Below are the code and all the weights of a small trained network. Each question names an input and a target symbol and asks about switching units off, where a switched-off unit gives its printed mean instead of its output.

import numpy as np


def w(rows, s, z=0):
    codes = np.array(rows[::2]) - 128.0
    scale = np.full(codes.shape[1], s)
    scale[-1] = z or s
    return codes * scale


def f(y):
    return np.maximum(y, 0)


def softmax(a):
    e = np.exp(a - a.max(-1, keepdims=True))
    return e / e.sum(-1, keepdims=True)


def log_softmax(a):
    a = a - a.max(-1, keepdims=True)
    return a - np.log(np.exp(a).sum(-1, keepdims=True))


def net(x, mask):
    ids = ['δθλμξστφψ'.index(c) for c in x.split()]
    T = len(ids)
    res = E[ids] + P[:T]
    u = 0
    for l in range(2):
        q, k, v = (res @ M[l].T for M in (Q, K, V))
        z = softmax(np.where(np.tri(T) > 0, q @ k.T / 4**0.5, -1e9)) @ v
        res = res + np.where(mask[u], z, O[l][:, -1]) @ O[l][:, :-1]
        u += 1
        y = f(res @ A[l][:, :-1].T + A[l][:, -1])
        res = res + np.where(mask[u : u + 4], y, B[l][:, -1]) @ B[l][:, :-1]
        u += 4
    return log_softmax(res[-1] @ U[:, :-1].T + U[:, -1])


Q, K, V, O, A, B = {}, {}, {}, {}, {}, {}
E = w([
[199,113,172,108,79,111,160,155,150,169,84,110],'δ',
[82,69,142,208,147,107,151,149,246,133,88,118],'θ',
[127,97,112,145,135,172,106,183,123,32,118,142],'λ',
[154,130,143,169,144,211,105,136,120,64,161,194],'μ',
[92,164,192,61,131,174,122,139,153,169,109,136],'ξ',
[103,128,152,97,168,123,157,121,188,9,186,159],'σ',
[115,119,164,120,158,82,169,171,125,183,137,219],'τ',
[167,167,111,149,148,112,160,166,102,7,70,141],'φ',
[118,99,162,130,125,120,84,75,133,160,51,181],'ψ',
],0.02)
P = w([
[28,119,137,134,51,168,255,115,59,146,144,81],'0',
[139,90,166,135,111,190,178,130,87,147,118,95],'1',
[131,110,154,119,104,163,147,146,86,157,135,81],'2',
[136,117,154,128,108,152,138,151,100,145,122,108],'3',
[144,132,158,120,110,145,128,148,111,136,122,105],'4',
[149,135,151,125,119,136,114,157,118,135,117,106],'5',
[150,147,154,118,120,123,106,151,130,131,118,109],'6',
[162,153,140,119,123,115,97,154,145,128,123,118],'7',
[166,170,145,120,125,104,93,149,150,126,115,123],'8',
[173,171,127,111,132,101,80,157,157,121,110,123],'9',
[178,172,137,106,138,96,75,157,169,116,109,140],'10',
[172,188,137,109,134,83,64,158,175,110,109,134],'11',
[177,183,124,91,160,81,40,171,186,107,112,118],'12',
[194,170,130,105,143,104,37,162,183,126,100,124],'13',
],0.01)
Q[0] = w([
[75,107,148,235,140,99,183,165,254,244,70,129],'0.h1',
[105,167,99,112,150,108,167,116,81,147,191,81],'0.h1',
[107,127,62,94,91,83,132,68,111,248,128,98],'0.h1',
[125,169,187,6,129,93,85,175,46,206,140,184],'0.h1',
],0.0099)
K[0] = w([
[212,197,137,80,196,1,64,170,192,104,143,167],'0.h1',
[140,47,134,131,119,126,140,67,119,119,116,58],'0.h1',
[253,62,217,113,169,157,132,149,175,188,142,72],'0.h1',
[163,153,142,132,90,174,3,146,175,150,116,132],'0.h1',
],0.01)
V[0] = w([
[97,159,140,127,201,87,155,139,59,211,83,188],'0.h1',
[122,51,85,127,45,107,124,170,166,155,71,53],'0.h1',
[214,151,99,121,182,70,216,220,100,107,142,130],'0.h1',
[132,2,131,173,175,29,75,73,166,82,120,151],'0.h1',
],0.0062)
O[0] = w([
[53,183,94,33,162,185,119,130,127,203,73,104,253],'0.h1',
[149,63,72,75,2,161,95,145,198,103,134,186,60],'0.h1',
[190,86,141,70,160,142,208,117,94,137,110,29,168],'0.h1',
[75,69,215,112,158,73,74,176,105,87,117,166,50],'0.h1',
],0.0097,0.0044)
A[0] = w([
[85,74,199,25,91,51,185,155,67,196,85,55,31],'0.n1',
[107,133,171,71,191,205,118,112,135,110,194,149,173],'0.n2',
[30,141,88,204,173,239,77,177,154,75,75,93,158],'0.n3',
[167,2,110,233,141,78,70,140,210,66,179,156,4],'0.n4',
],0.0053,0.0039)
B[0] = w([
[105,72,58,245,134,183,1,98,213,63,93,214,251],'0.n1',
[74,109,101,127,105,66,173,203,106,92,73,102,226],'0.n2',
[144,239,207,136,117,44,179,78,185,98,171,168,255],'0.n3',
[160,136,95,93,144,130,222,170,29,160,29,93,173],'0.n4',
],0.0076,0.0059)
Q[1] = w([
[125,157,170,112,114,134,206,189,195,167,91,127],'1.h1',
[48,141,130,158,146,137,119,164,56,182,149,146],'1.h1',
[143,152,204,72,123,89,98,1,131,195,68,176],'1.h1',
[135,228,178,137,92,186,100,150,113,25,124,129],'1.h1',
],0.0096)
K[1] = w([
[123,95,83,102,203,123,155,118,124,216,109,110],'1.h1',
[102,198,178,99,205,150,114,134,143,129,91,129],'1.h1',
[128,163,172,69,120,94,44,146,129,199,133,163],'1.h1',
[84,171,110,156,11,132,192,92,70,145,153,140],'1.h1',
],0.012)
V[1] = w([
[212,210,12,168,171,116,161,126,20,3,107,211],'1.h1',
[76,98,164,91,152,101,208,145,247,104,244,137],'1.h1',
[96,156,123,61,130,152,117,37,149,79,51,6],'1.h1',
[72,159,124,128,185,93,102,176,154,39,105,146],'1.h1',
],0.0057)
O[1] = w([
[99,138,170,185,67,147,37,156,180,140,70,70,102],'1.h1',
[169,57,29,96,229,187,143,113,149,139,139,91,79],'1.h1',
[95,9,158,44,78,52,83,50,128,24,230,50,96],'1.h1',
[254,135,116,58,95,145,161,151,186,148,191,116,251],'1.h1',
],0.0078,0.0028)
A[1] = w([
[168,116,135,172,144,133,117,90,125,129,174,2,61],'1.n1',
[162,116,89,71,88,141,134,178,55,88,143,141,2],'1.n2',
[119,122,174,98,148,125,155,196,122,186,79,150,150],'1.n3',
[87,72,175,77,71,61,134,139,98,191,128,184,107],'1.n4',
],0.009,0.0068)
B[1] = w([
[93,105,188,65,210,203,36,141,119,139,193,235,163],'1.n1',
[8,137,158,139,167,124,57,26,162,254,88,84,137],'1.n2',
[104,120,88,135,60,121,40,102,69,68,172,78,248],'1.n3',
[158,145,143,198,182,190,180,98,231,183,141,74,179],'1.n4',
],0.0084,0.011)
U = w([
[123,83,155,146,186,39,146,104,70,131,177,130,252],'δ',
[68,108,35,71,163,148,58,138,109,166,116,173,146],'θ',
[223,65,91,93,52,151,156,144,198,105,149,118,209],'λ',
[95,152,159,176,212,120,135,99,255,160,146,105,42],'μ',
[153,119,40,137,135,112,84,25,159,52,223,111,10],'ξ',
[177,79,112,65,217,150,149,118,170,133,162,163,113],'σ',
[149,174,144,5,128,157,190,137,111,170,170,85,190],'τ',
[119,103,142,90,127,127,77,99,148,91,182,127,57],'φ',
[142,112,138,79,133,68,139,152,178,112,159,241,113],'ψ',
],0.0051,0.0036)

Each question gives the input, a string of symbols that net reads in full, and the target symbol t.
The units are the heads (4 rows each of Q, K, V and O) and the neurons (one row each of A and B). Each row of codes is followed by its name. A weight is (code - 128) times the scale printed after its matrix; where a second scale follows, it is the last column's (O, A, B and U).
mask holds one flag per unit, layer by layer, with each layer's heads first. A switched-off unit (its flag False) gives its mean, the last column of its rows in O or B, instead of its output. The means were averaged over made-up inputs and are rounded, as every weight is.
A unit's drop is (log p(t) with every unit on - log p(t) with that unit switched off) / (log p(t) with every unit on - log p(t) with every unit switched off).
The circuit of an input: a set's keep is (log p(t) with only the set's units on - log p(t) with every unit switched off) / (log p(t) with every unit on - log p(t) with every unit switched off). Starting from all 10 units, units are removed one at a time, each time the one whose removal leaves the highest keep (on an exact tie, the one counted first), for as long as the keep stays at least 0.8.
circuit, biggest first: the units of the circuit, biggest drop first
k most important neurons: the k neurons with the biggest drops, biggest first
top k neurons in layer l: the k neurons of layer l with the biggest drops, biggest first
input δ φ ψ θ ξ μ ψ τ λ λ δ τ δ, target θ: most important neuron : 0.n1
input τ ξ θ τ μ φ ξ ψ σ, target τ: circuit, biggest first : 0.h1, 0.n1
input μ μ μ φ, target μ: circuit, biggest first : 1.h1, 0.h1
input μ ψ μ λ ξ μ θ ψ μ, target μ: circuit, biggest first : 1.h1, 0.h1
input σ ψ σ μ ψ τ φ, target σ: circuit, biggest first : 1.h1, 1.n1, 1.n3
input τ σ μ ψ λ, target τ: 2 most important neurons : 0.n3, 0.n1
input ξ θ τ δ ψ λ δ λ, target ξ: circuit, biggest first : 0.h1, 1.h1
input ψ μ τ σ, target ψ: circuit, biggest first : 0.h1, 1.h1
input τ δ δ μ μ ξ ψ, target μ: circuit, biggest first : 1.h1, 1.n4, 1.n3, 0.n2
input σ ξ τ τ ξ ψ τ θ μ φ τ φ μ, target σ: 3 most important neurons : 1.n1, 1.n3, 0.n1
input ξ λ τ τ λ σ θ θ φ, target ξ: circuit, biggest first : 0.h1, 1.h1
input σ τ μ σ, target σ: 2 most important neurons : 1.n1, 1.n3
input μ ξ ψ δ ξ σ λ δ λ σ θ θ, target δ: circuit, biggest first : 0.h1, 0.n4
input θ τ μ τ ξ σ τ λ, target θ: 2 most important neurons : 1.n2, 0.n4
input φ δ τ τ μ σ τ τ τ θ μ τ λ, target φ: circuit, biggest first : 1.h1, 1.n1, 0.h1
input δ σ σ τ θ θ σ φ, target δ: circuit, biggest first : 0.h1, 1.h1
input σ θ φ μ τ θ ξ φ ξ ψ σ, target σ: top 2 neurons in layer 0 : 0.n3, 0.n2
input σ μ τ ψ λ λ ψ ψ τ τ, target θ: circuit, biggest first : 0.h1, 0.n3
input ψ τ φ μ τ τ σ τ φ τ σ μ σ φ, target ψ: top neuron in layer 1 : 1.n3
input φ δ τ φ θ δ φ φ, target φ: top neuron in layer 1 : 1.n1
input ψ θ φ θ φ τ τ, target θ: 4 most important neurons : 0.n1, 0.n3, 1.n3, 1.n4
input θ τ φ μ μ δ ψ φ, target θ: top 2 neurons in layer 1 : 1.n2, 1.n4
input θ τ τ ξ τ τ τ λ ψ, target μ: top 2 neurons in layer 1 : 1.n4, 1.n3
input μ τ σ ψ τ ψ τ, target μ: 2 most important neurons : 1.n4, 0.n3
